Below are the code and all the weights of a small trained network. Each question names an input and a class and asks about switching units off, where a switched-off unit gives its printed mean instead of its output.

import numpy as np


def w(rows, s, z=0):
    codes = np.array(rows[::2]) - 128.0
    scale = np.full(codes.shape[1], s)
    scale[-1] = z or s
    return codes * scale


def f(y):
    return np.maximum(y, 0)


def log_softmax(a):
    a = a - a.max(-1, keepdims=True)
    return a - np.log(np.exp(a).sum(-1, keepdims=True))


def net(x, mask):
    res = np.array(x, float).reshape(1, 7) / 4 @ E
    y = f(res @ A[0][:, :-1].T + A[0][:, -1])
    res = res + np.where(mask, y, B[0][:, -1]) @ B[0][:, :-1]
    return log_softmax(res[-1] @ U[:, :-1].T + U[:, -1])


A, B = {}, {}
E = w([
[138,125,139,68,120,116],'x0',
[104,132,227,158,121,93],'x1',
[143,189,124,157,177,40],'x2',
[168,47,53,39,140,65],'x3',
[168,170,219,117,39,147],'x4',
[167,93,152,114,80,197],'x5',
[146,90,104,255,64,153],'x6',
],0.009)
A[0] = w([
[133,140,149,78,118,183,254],'neuron 1',
[110,153,151,133,160,152,217],'neuron 2',
[118,68,3,82,112,160,249],'neuron 3',
[129,159,98,113,164,95,64],'neuron 4',
[85,131,115,126,153,70,81],'neuron 5',
[53,138,116,186,125,123,129],'neuron 6',
[104,152,185,82,93,103,228],'neuron 7',
[112,79,46,108,120,142,203],'neuron 8',
[167,122,124,82,101,123,113],'neuron 9',
[48,150,132,167,139,146,85],'neuron 10',
[122,123,37,108,180,95,98],'neuron 11',
[138,88,99,129,202,101,88],'neuron 12',
[134,144,128,152,102,189,181],'neuron 13',
[90,75,140,104,123,172,185],'neuron 14',
[75,57,149,141,133,135,147],'neuron 15',
[166,148,118,146,99,177,213],'neuron 16',
[144,152,111,195,108,159,70],'neuron 17',
[161,126,120,85,115,115,47],'neuron 18',
[164,107,113,199,122,163,106],'neuron 19',
[106,125,165,137,125,143,226],'neuron 20',
[128,163,92,61,93,153,173],'neuron 21',
[82,93,89,90,117,120,157],'neuron 22',
[114,162,106,167,153,113,111],'neuron 23',
],0.016,0.0039)
B[0] = w([
[81,145,188,49,157,133,210],'neuron 1',
[151,121,184,100,181,119,182],'neuron 2',
[114,63,64,149,54,106,251],'neuron 3',
[171,138,90,161,100,83,186],'neuron 4',
[163,152,82,216,81,180,190],'neuron 5',
[140,162,167,84,255,96,196],'neuron 6',
[168,149,162,153,108,171,224],'neuron 7',
[96,97,36,174,56,110,209],'neuron 8',
[150,166,156,142,205,80,175],'neuron 9',
[158,184,119,108,202,76,186],'neuron 10',
[141,136,61,173,161,100,233],'neuron 11',
[190,185,82,193,224,100,199],'neuron 12',
[106,65,150,57,162,140,203],'neuron 13',
[145,141,161,144,53,187,182],'neuron 14',
[135,183,170,140,55,173,163],'neuron 15',
[96,73,117,73,123,43,198],'neuron 16',
[75,61,101,89,120,50,199],'neuron 17',
[95,152,96,125,160,109,163],'neuron 18',
[46,39,102,84,94,106,201],'neuron 19',
[131,165,170,118,115,119,184],'neuron 20',
[89,66,142,107,216,86,190],'neuron 21',
[146,97,43,132,112,103,181],'neuron 22',
[174,172,141,132,151,164,180],'neuron 23',
],0.0087,0.014)
U = w([
[161,153,10,212,185,113,5],'0',
[90,44,92,100,152,108,133],'1',
[170,157,170,149,93,181,149],'2',
[133,171,195,78,253,133,204],'3',
],0.011,0.0029)

Each question gives the input, the list of numbers given to net, and the class t.
The units are the neurons (one row each of A and B). Each row of codes is followed by its name. A weight is (code - 128) times the scale printed after its matrix; where a second scale follows, it is the last column's (A, B and U).
mask holds one flag per neuron, in row order. A switched-off neuron (its flag False) gives its mean, the last column of its row in B, instead of its output. The means were averaged over made-up inputs and are rounded, as every weight is.
A unit's drop is (log p(t) with every unit on - log p(t) with that unit switched off) / (log p(t) with every unit on - log p(t) with every unit switched off).
The circuit of an input: a set's keep is (log p(t) with only the set's units on - log p(t) with every unit switched off) / (log p(t) with every unit on - log p(t) with every unit switched off). Starting from the 12 units with the biggest drops (on a tie, the unit counted first), units are removed one at a time, each time the one whose removal leaves the highest keep (on an exact tie, the one counted first), for as long as the keep stays at least 0.8.
circuit, biggest first: the units of the circuit, biggest drop first
unit that matters most: the unit with the biggest drop
top k neurons: the k neurons with the biggest drops, biggest first
drop when u is switched off: that unit's drop, to one decimal
input [3,6,-2,-8,3,8,3], class 3: top 2 neurons : neuron 3; neuron 8
input [-6,4,0,-4,5,5,5], class 1: unit that matters most : neuron 19
input [-7,-8,0,-6,-1,-7,0], class 3: circuit, biggest first : neuron 6; neuron 3
input [-4,-5,3,-1,7,-6,2], class 3: circuit, biggest first : neuron 3; neuron 8
input [-7,4,7,4,0,7,0], class 3: top 4 neurons : neuron 3; neuron 8; neuron 11; neuron 5
input [-7,4,7,-5,4,7,4], class 1: top 3 neurons : neuron 19; neuron 17; neuron 16
input [-1,-4,5,7,7,4,-5], class 3: top 2 neurons : neuron 9; neuron 19
input [6,-3,6,-8,1,7,4], class 1: top 2 neurons : neuron 17; neuron 19
input [0,-8,1,-7,5,-2,2], class 1: top 2 neurons : neuron 17; neuron 16
input [-7,1,-2,-6,0,5,2], class 1: top 3 neurons : neuron 19; neuron 17; neuron 16
input [3,2,7,0,5,1,4], class 2: top 2 neurons : neuron 6; neuron 21
input [5,7,-4,-2,3,-3,1], class 2: top 2 neurons : neuron 21; neuron 7
input [0,0,-3,2,4,1,0], class 3: drop when neuron 8 is switched off : 0.3
input [3,5,-3,0,-2,0,-2], class 2: unit that matters most : neuron 6
input [3,8,6,1,6,3,8], class 1: drop when neuron 17 is switched off : 0.2
input [1,6,3,-6,5,8,7], class 1: drop when neuron 19 is switched off : 0.3
